Here is a tiny trained network, its code and every weight. The questions are about switching its units off for an input and a target symbol, where a switched-off unit gives its printed mean instead of its output.

import numpy as np


def w(rows, s, z=0):
    codes = np.array(rows[::2]) - 128.0
    scale = np.full(codes.shape[1], s)
    scale[-1] = z or s
    return codes * scale


def norm(h):
    return h / np.sqrt((h * h).mean(-1, keepdims=True) + 1e-5)


def f(y):
    return y / 2 * (1 + np.tanh(0.7978845608 * (y + 0.044715 * y**3)))


def softmax(a):
    e = np.exp(a - a.max(-1, keepdims=True))
    return e / e.sum(-1, keepdims=True)


def log_softmax(a):
    a = a - a.max(-1, keepdims=True)
    return a - np.log(np.exp(a).sum(-1, keepdims=True))


def net(x, mask):
    ids = ['ΘΛΨαβγζστφ'.index(c) for c in x.split()]
    T = len(ids)
    res = E[ids] + P[:T]
    r = norm(res)
    for j in range(3):
        rows = slice(2 * j, 2 * j + 2)
        q, k, v = (r @ M[0][rows].T for M in (Q, K, V))
        z = softmax(np.where(np.tri(T) > 0, q @ k.T / 2**0.5, -1e9)) @ v
        o = O[0][rows]
        res = res + np.where(mask[j], z, o[:, -1]) @ o[:, :-1]
    y = f(norm(res) @ A[0][:, :-1].T + A[0][:, -1])
    res = res + np.where(mask[3:27], y, B[0][:, -1]) @ B[0][:, :-1]
    return log_softmax(norm(res)[-1] @ U[:, :-1].T + U[:, -1])


Q, K, V, O, A, B = {}, {}, {}, {}, {}, {}
E = w([
[112,153,120,179,109,77,191,91,124,99,119,200],'Θ',
[81,197,163,165,142,84,64,170,112,120,120,105],'Λ',
[136,137,130,153,154,55,156,101,174,155,99,140],'Ψ',
[123,134,173,78,134,103,180,156,148,164,69,130],'α',
[159,110,92,152,115,70,132,175,105,150,60,66],'β',
[51,116,202,175,95,116,83,151,113,90,139,145],'γ',
[124,176,155,170,125,135,169,150,81,122,57,80],'ζ',
[146,149,152,102,119,128,95,154,106,83,111,5],'σ',
[152,93,163,88,97,97,87,105,224,97,135,103],'τ',
[114,234,98,187,124,107,94,98,79,45,160,71],'φ',
],0.019)
P = w([
[148,118,84,140,186,198,136,194,178,95,146,157],'0',
[108,88,164,66,164,80,172,69,28,69,56,138],'1',
[251,162,184,83,137,148,91,217,94,8,188,138],'2',
[93,68,115,88,114,48,140,85,86,110,99,121],'3',
[187,140,181,165,160,89,56,227,170,74,147,162],'4',
[68,126,148,84,96,89,162,51,113,130,83,119],'5',
[237,157,170,156,101,138,84,204,161,91,120,123],'6',
[61,146,131,100,59,75,176,61,159,160,106,82],'7',
[184,137,191,164,103,123,104,173,213,67,136,117],'8',
],0.014)
Q[0] = w([
[51,69,89,102,155,189,132,51,71,245,196,93],'h0',
[168,152,120,127,171,158,95,176,152,135,141,174],'h0',
[211,142,162,136,153,115,104,194,151,83,121,154],'h1',
[170,116,98,117,176,203,117,135,104,145,178,160],'h1',
[86,105,86,88,143,159,156,80,101,161,174,119],'h2',
[187,137,120,133,172,189,99,159,110,139,203,181],'h2',
],0.011)
K[0] = w([
[219,85,122,129,209,148,77,193,88,33,111,218],'h0',
[90,144,95,126,72,80,99,141,103,148,116,169],'h0',
[102,204,163,112,61,75,123,100,157,202,94,79],'h1',
[143,151,179,63,175,81,68,117,55,142,77,193],'h1',
[169,80,128,132,253,154,98,131,95,121,141,165],'h2',
[139,118,202,121,97,73,106,70,46,159,141,122],'h2',
],0.011)
V[0] = w([
[144,124,145,110,77,124,54,184,139,177,51,60],'h0',
[2,90,228,212,41,173,59,157,131,2,170,155],'h0',
[69,111,183,221,147,86,100,97,171,83,146,182],'h1',
[44,121,107,230,87,155,251,154,66,114,59,157],'h1',
[187,56,31,122,115,106,245,131,202,166,97,135],'h2',
[48,83,227,103,161,125,198,225,122,181,126,112],'h2',
],0.008)
O[0] = w([
[131,100,85,84,199,156,108,146,121,105,113,171,254],'h0',
[101,80,252,137,153,97,154,131,60,60,210,147,161],'h0',
[123,140,92,98,120,182,163,227,144,78,161,127,64],'h1',
[106,144,141,60,181,90,125,190,101,172,162,153,122],'h1',
[166,172,169,138,82,126,144,133,51,116,172,140,93],'h2',
[125,116,206,188,204,155,127,118,169,111,167,92,163],'h2',
],0.016,0.0076)
A[0] = w([
[159,97,169,171,135,90,103,66,100,112,97,127,97],'n0',
[83,169,167,143,99,63,159,148,162,167,116,72,175],'n1',
[176,181,124,95,124,173,107,172,101,90,182,154,88],'n2',
[86,92,154,118,97,95,153,159,100,80,118,145,244],'n3',
[153,141,146,120,146,133,112,186,176,130,168,145,141],'n4',
[99,131,94,83,143,137,83,119,119,159,77,164,103],'n5',
[175,92,171,197,92,137,110,76,125,125,157,91,72],'n6',
[82,124,113,122,153,133,85,132,106,114,113,87,147],'n7',
[189,154,183,164,109,99,101,111,94,168,159,124,8],'n8',
[112,182,60,78,108,128,89,162,145,112,102,129,129],'n9',
[109,120,130,139,153,113,139,171,168,98,154,96,252],'n10',
[164,109,157,111,134,145,74,139,135,108,154,101,168],'n11',
[68,102,85,128,170,124,123,84,155,96,99,103,59],'n12',
[154,91,117,91,120,112,103,175,147,84,110,165,134],'n13',
[173,199,119,138,38,136,116,192,148,164,172,129,7],'n14',
[160,111,96,181,137,247,135,210,168,101,186,161,160],'n15',
[144,125,143,168,150,104,118,138,105,93,161,130,104],'n16',
[145,117,100,145,240,223,91,160,164,115,109,170,83],'n17',
[130,127,107,200,157,173,121,143,196,117,101,109,30],'n18',
[77,85,131,110,71,109,113,34,71,127,79,123,63],'n19',
[140,120,181,175,109,125,150,158,138,112,191,110,93],'n20',
[80,91,159,133,127,107,149,145,89,111,164,112,76],'n21',
[133,121,116,102,150,129,142,217,136,112,178,151,95],'n22',
[126,76,98,173,65,182,149,154,154,85,95,119,179],'n23',
],0.014,0.0035)
B[0] = w([
[80,164,168,154,158,145,124,145,168,133,98,133,251],'n0',
[152,70,134,116,145,122,113,90,109,88,104,127,149],'n1',
[111,82,131,183,116,121,143,145,140,171,110,170,177],'n2',
[168,154,92,115,113,145,104,81,125,129,149,80,188],'n3',
[101,166,121,129,102,95,128,122,93,153,117,89,178],'n4',
[160,75,93,142,142,135,184,93,120,122,201,120,164],'n5',
[75,106,129,145,113,163,164,164,111,181,154,126,199],'n6',
[165,98,139,134,132,141,137,102,135,129,96,155,192],'n7',
[196,187,127,97,42,183,172,128,123,133,117,133,138],'n8',
[104,125,127,141,146,134,101,122,111,187,172,114,153],'n9',
[138,136,147,137,81,142,148,124,114,112,126,151,196],'n10',
[114,130,115,147,128,138,139,123,83,151,108,153,207],'n11',
[132,105,169,130,109,173,116,120,129,148,78,219,230],'n12',
[116,178,108,183,157,170,156,110,114,130,147,143,188],'n13',
[102,8,155,129,142,86,86,87,191,67,73,138,154],'n14',
[190,144,164,67,170,108,166,145,207,253,80,62,166],'n15',
[145,98,123,111,137,170,163,115,154,167,117,135,163],'n16',
[135,119,60,101,70,138,101,143,113,58,173,158,238],'n17',
[157,183,183,84,170,138,96,81,82,79,162,171,186],'n18',
[104,151,97,64,99,48,28,162,170,173,114,90,213],'n19',
[179,66,85,125,104,126,187,152,126,149,159,125,159],'n20',
[137,149,85,80,174,138,97,98,185,92,100,86,157],'n21',
[68,150,155,170,85,101,130,161,133,114,71,125,182],'n22',
[117,178,142,192,143,139,131,100,60,84,161,139,182],'n23',
],0.013)
U = w([
[93,135,147,107,115,100,128,255,49,191,155,203,80],'Θ',
[133,100,137,111,150,183,113,112,84,81,127,233,106],'Λ',
[198,38,146,110,38,71,143,155,106,124,120,154,85],'Ψ',
[142,144,165,181,171,195,202,130,121,242,134,138,169],'α',
[238,215,161,48,76,127,77,143,119,191,144,147,22],'β',
[122,152,69,63,160,196,150,210,215,102,101,90,72],'γ',
[131,73,184,85,240,67,124,114,100,100,216,60,251],'ζ',
[113,121,138,167,166,124,66,138,221,204,51,105,156],'σ',
[101,184,78,176,103,109,109,97,136,64,138,36,110],'τ',
[141,73,17,84,152,141,101,136,131,196,199,119,242],'φ',
],0.0061,0.0025)

Each question gives the input, a string of symbols that net reads in full, and the target symbol t.
The units are the heads (2 rows each of Q, K, V and O) and the neurons (one row each of A and B). Each row of codes is followed by its name. A weight is (code - 128) times the scale printed after its matrix; where a second scale follows, it is the last column's (O, A, B and U).
mask holds one flag per unit, heads first, then neurons. A switched-off unit (its flag False) gives its mean, the last column of its rows in O or B, instead of its output. The means were averaged over made-up inputs and are rounded, as every weight is.
A unit's drop is (log p(t) with every unit on - log p(t) with that unit switched off) / (log p(t) with every unit on - log p(t) with every unit switched off).
The circuit of an input: a set's keep is (log p(t) with only the set's units on - log p(t) with every unit switched off) / (log p(t) with every unit on - log p(t) with every unit switched off). Starting from the 12 units with the biggest drops (on a tie, the unit counted first), units are removed one at a time, each time the one whose removal leaves the highest keep (on an exact tie, the one counted first), for as long as the keep stays at least 0.8.
units of the circuit, in order: the units of the circuit, biggest drop first
top k neurons: the k neurons with the biggest drops, biggest first
which heads matter: for each layer, one digit per head in row order, 1 if its drop is at least 0.15 and else 0, layers parted by /
drop of u: that unit's drop, to one decimal
input τ τ σ Λ Λ φ σ, target τ: which heads matter : 111
input ζ τ ζ α β ζ α σ, target ζ: which heads matter : 010
input σ γ β α Θ β α, target φ: which heads matter : 100
input Θ τ φ Θ σ, target Ψ: which heads matter : 100
input σ σ σ τ φ, target α: top neuron : [n15]
input β Λ σ σ ζ σ σ ζ, target β: which heads matter : 001
input σ τ β σ, target σ: which heads matter : 010
input Θ Ψ τ σ τ φ φ, target τ: units of the circuit, in order : [h2 h0 n12 n3]
input β τ β γ σ τ τ σ, target β: units of the circuit, in order : [h2 n8]
input β σ σ ζ β σ Ψ, target Λ: units of the circuit, in order : [n17 n19]
input σ σ Θ σ Ψ Λ σ γ ζ, target ζ: which heads matter : 100
input σ σ σ ζ ζ, target Θ: which heads matter : 010
input τ ζ σ σ σ, target Λ: which heads matter : 000
input φ σ σ α σ σ, target φ: which heads matter : 001
input τ τ Λ Ψ ζ, target σ: which heads matter : 111
input σ ζ β σ σ τ σ Θ, target σ: units of the circuit, in order : [h1 n19 n0]
input α β φ Ψ σ α τ ζ Θ, target Θ: which heads matter : 010
input τ σ Θ σ, target τ: which heads matter : 011
input σ Λ σ, target γ: top neuron : [n15]
input Θ σ τ σ, target Θ: top 2 neurons : [n2 n22]
input Λ ζ τ Ψ ζ α σ α, target Λ: top neuron : [n12]
input τ ζ σ τ Θ Θ τ, target Ψ: drop of n20 : 0.1
input σ σ β α, target σ: drop of h1 : 1.8
input Λ γ γ, target ζ: drop of n15 : 0.0
